Here is a tiny trained network, its code and every weight. The questions are about switching its units off for an input and a target symbol, where a switched-off unit gives its printed mean instead of its output.

import numpy as np


def w(rows, s, z=0):
    codes = np.array(rows[::2]) - 128.0
    scale = np.full(codes.shape[1], s)
    scale[-1] = z or s
    return codes * scale


def f(y):
    return y / 2 * (1 + np.tanh(0.7978845608 * (y + 0.044715 * y**3)))


def softmax(a):
    e = np.exp(a - a.max(-1, keepdims=True))
    return e / e.sum(-1, keepdims=True)


def log_softmax(a):
    a = a - a.max(-1, keepdims=True)
    return a - np.log(np.exp(a).sum(-1, keepdims=True))


def net(x, mask):
    ids = ['αγεζηλστ'.index(c) for c in x.split()]
    T = len(ids)
    res = E[ids] + P[:T]
    q, k, v = (res @ M[0].T for M in (Q, K, V))
    z = softmax(np.where(np.tri(T) > 0, q @ k.T / 2**0.5, -1e9)) @ v
    res = res + np.where(mask[0], z, O[0][:, -1]) @ O[0][:, :-1]
    y = f(res @ A[0][:, :-1].T + A[0][:, -1])
    res = res + np.where(mask[1:17], y, B[0][:, -1]) @ B[0][:, :-1]
    return log_softmax(res[-1] @ U[:, :-1].T + U[:, -1])


Q, K, V, O, A, B = {}, {}, {}, {}, {}, {}
E = w([
[135,160,108,176,187],'α',
[109,66,185,198,224],'γ',
[95,188,103,185,113],'ε',
[19,151,156,164,104],'ζ',
[97,127,224,84,169],'η',
[2,104,190,216,122],'λ',
[120,214,120,93,101],'σ',
[212,166,130,70,222],'τ',
],0.0082)
P = w([
[26,151,113,90,156],'0',
[225,117,254,212,133],'1',
[132,234,54,238,188],'2',
[218,141,251,216,126],'3',
[147,221,142,92,189],'4',
[203,32,187,200,95],'5',
],0.0087)
Q[0] = w([
[169,177,216,180,159],'h1',
[55,251,142,127,195],'h1',
],0.018)
K[0] = w([
[29,94,16,84,185],'h1',
[39,49,130,3,123],'h1',
],0.018)
V[0] = w([
[50,49,208,217,214],'h1',
[15,144,10,161,27],'h1',
],0.014)
O[0] = w([
[134,2,55,122,187,253],'h1',
[77,194,68,156,24,255],'h1',
],0.017,0.0062)
A[0] = w([
[59,245,149,117,191,113],'n1',
[29,93,186,34,105,107],'n2',
[32,117,146,126,145,210],'n3',
[127,94,112,99,121,34],'n4',
[168,125,152,109,145,98],'n5',
[141,85,85,131,161,58],'n6',
[108,157,89,137,135,131],'n7',
[107,131,138,131,87,150],'n8',
[121,132,73,128,205,231],'n9',
[189,117,213,153,85,3],'n10',
[165,91,158,188,104,132],'n11',
[160,179,168,173,106,50],'n12',
[103,133,164,151,149,98],'n13',
[166,93,93,169,35,120],'n14',
[126,173,114,207,117,200],'n15',
[143,140,109,89,128,223],'n16',
],0.012,0.0039)
B[0] = w([
[74,30,168,69,192,182],'n1',
[195,113,136,177,49,130],'n2',
[176,193,124,156,115,164],'n3',
[69,91,109,87,127,150],'n4',
[111,130,77,159,85,163],'n5',
[68,119,171,82,70,201],'n6',
[151,154,118,142,101,195],'n7',
[153,138,115,115,164,172],'n8',
[160,179,155,182,102,219],'n9',
[50,200,72,141,135,158],'n10',
[136,190,155,132,126,156],'n11',
[130,123,126,125,3,162],'n12',
[154,106,86,113,129,139],'n13',
[190,46,108,107,203,253],'n14',
[105,169,162,95,146,225],'n15',
[125,153,143,191,129,140],'n16',
],0.014,0.016)
U = w([
[103,173,162,188,153,238],'α',
[90,88,205,172,139,5],'γ',
[134,124,141,94,213,112],'ε',
[251,149,182,101,107,155],'ζ',
[198,115,240,176,105,177],'η',
[115,84,126,151,144,91],'λ',
[158,142,204,81,123,45],'σ',
[185,96,254,166,214,223],'τ',
],0.0072,0.0029)

Each question gives the input, a string of symbols that net reads in full, and the target symbol t.
The units are the heads (2 rows each of Q, K, V and O) and the neurons (one row each of A and B). Each row of codes is followed by its name. A weight is (code - 128) times the scale printed after its matrix; where a second scale follows, it is the last column's (O, A, B and U).
mask holds one flag per unit, heads first, then neurons. A switched-off unit (its flag False) gives its mean, the last column of its rows in O or B, instead of its output. The means were averaged over made-up inputs and are rounded, as every weight is.
A unit's drop is (log p(t) with every unit on - log p(t) with that unit switched off) / (log p(t) with every unit on - log p(t) with every unit switched off).
The circuit of an input: a set's keep is (log p(t) with only the set's units on - log p(t) with every unit switched off) / (log p(t) with every unit on - log p(t) with every unit switched off). Starting from the 12 units with the biggest drops (on a tie, the unit counted first), units are removed one at a time, each time the one whose removal leaves the highest keep (on an exact tie, the one counted first), for as long as the keep stays at least 0.8.
units of the circuit, in order: the units of the circuit, biggest drop first
most important unit: the unit with the biggest drop
k most important neurons: the k neurons with the biggest drops, biggest first
drop of u: that unit's drop, to one decimal
input λ τ λ λ, target λ: units of the circuit, in order : (h1)
input σ ζ τ σ, target σ: units of the circuit, in order : (h1 n1 n15)
input γ τ τ, target γ: units of the circuit, in order : (h1 n6 n4 n9)
input σ λ σ α, target σ: 2 most important neurons : (n12 n1)
input γ τ τ τ γ ζ, target α: units of the circuit, in order : (h1 n10 n14)
input α ε ζ τ τ, target α: 2 most important neurons : (n14 n1)
input ε ε τ α, target ζ: 2 most important neurons : (n12 n14)
input γ τ τ ζ τ η, target α: units of the circuit, in order : (h1 n10 n14)
input τ τ τ τ, target α: 4 most important neurons : (n10 n14 n5 n1)
input ε λ λ, target ε: 4 most important neurons : (n14 n1 n9 n15)
input σ σ γ η, target σ: 3 most important neurons : (n12 n1 n15)
input λ η τ τ η, target λ: 2 most important neurons : (n4 n15)
input λ τ τ ζ τ σ, target α: 4 most important neurons : (n10 n14 n1 n5)
input τ α τ γ, target α: most important neuron : (n10)
input ζ σ τ σ, target ε: 4 most important neurons : (n14 n9 n12 n15)
input ε λ γ ζ, target ζ: 2 most important neurons : (n12 n14)
input ε ε α, target ε: 4 most important neurons : (n14 n1 n15 n9)
input σ η λ, target σ: units of the circuit, in order : (h1 n12 n1 n15)
input γ σ σ ε, target γ: drop of n14 : 0.1
input λ λ σ, target λ: drop of h1 : 1.7
input η ε σ, target η: drop of n12 : -0.1
input λ ε α τ τ λ, target τ: most important unit : n12
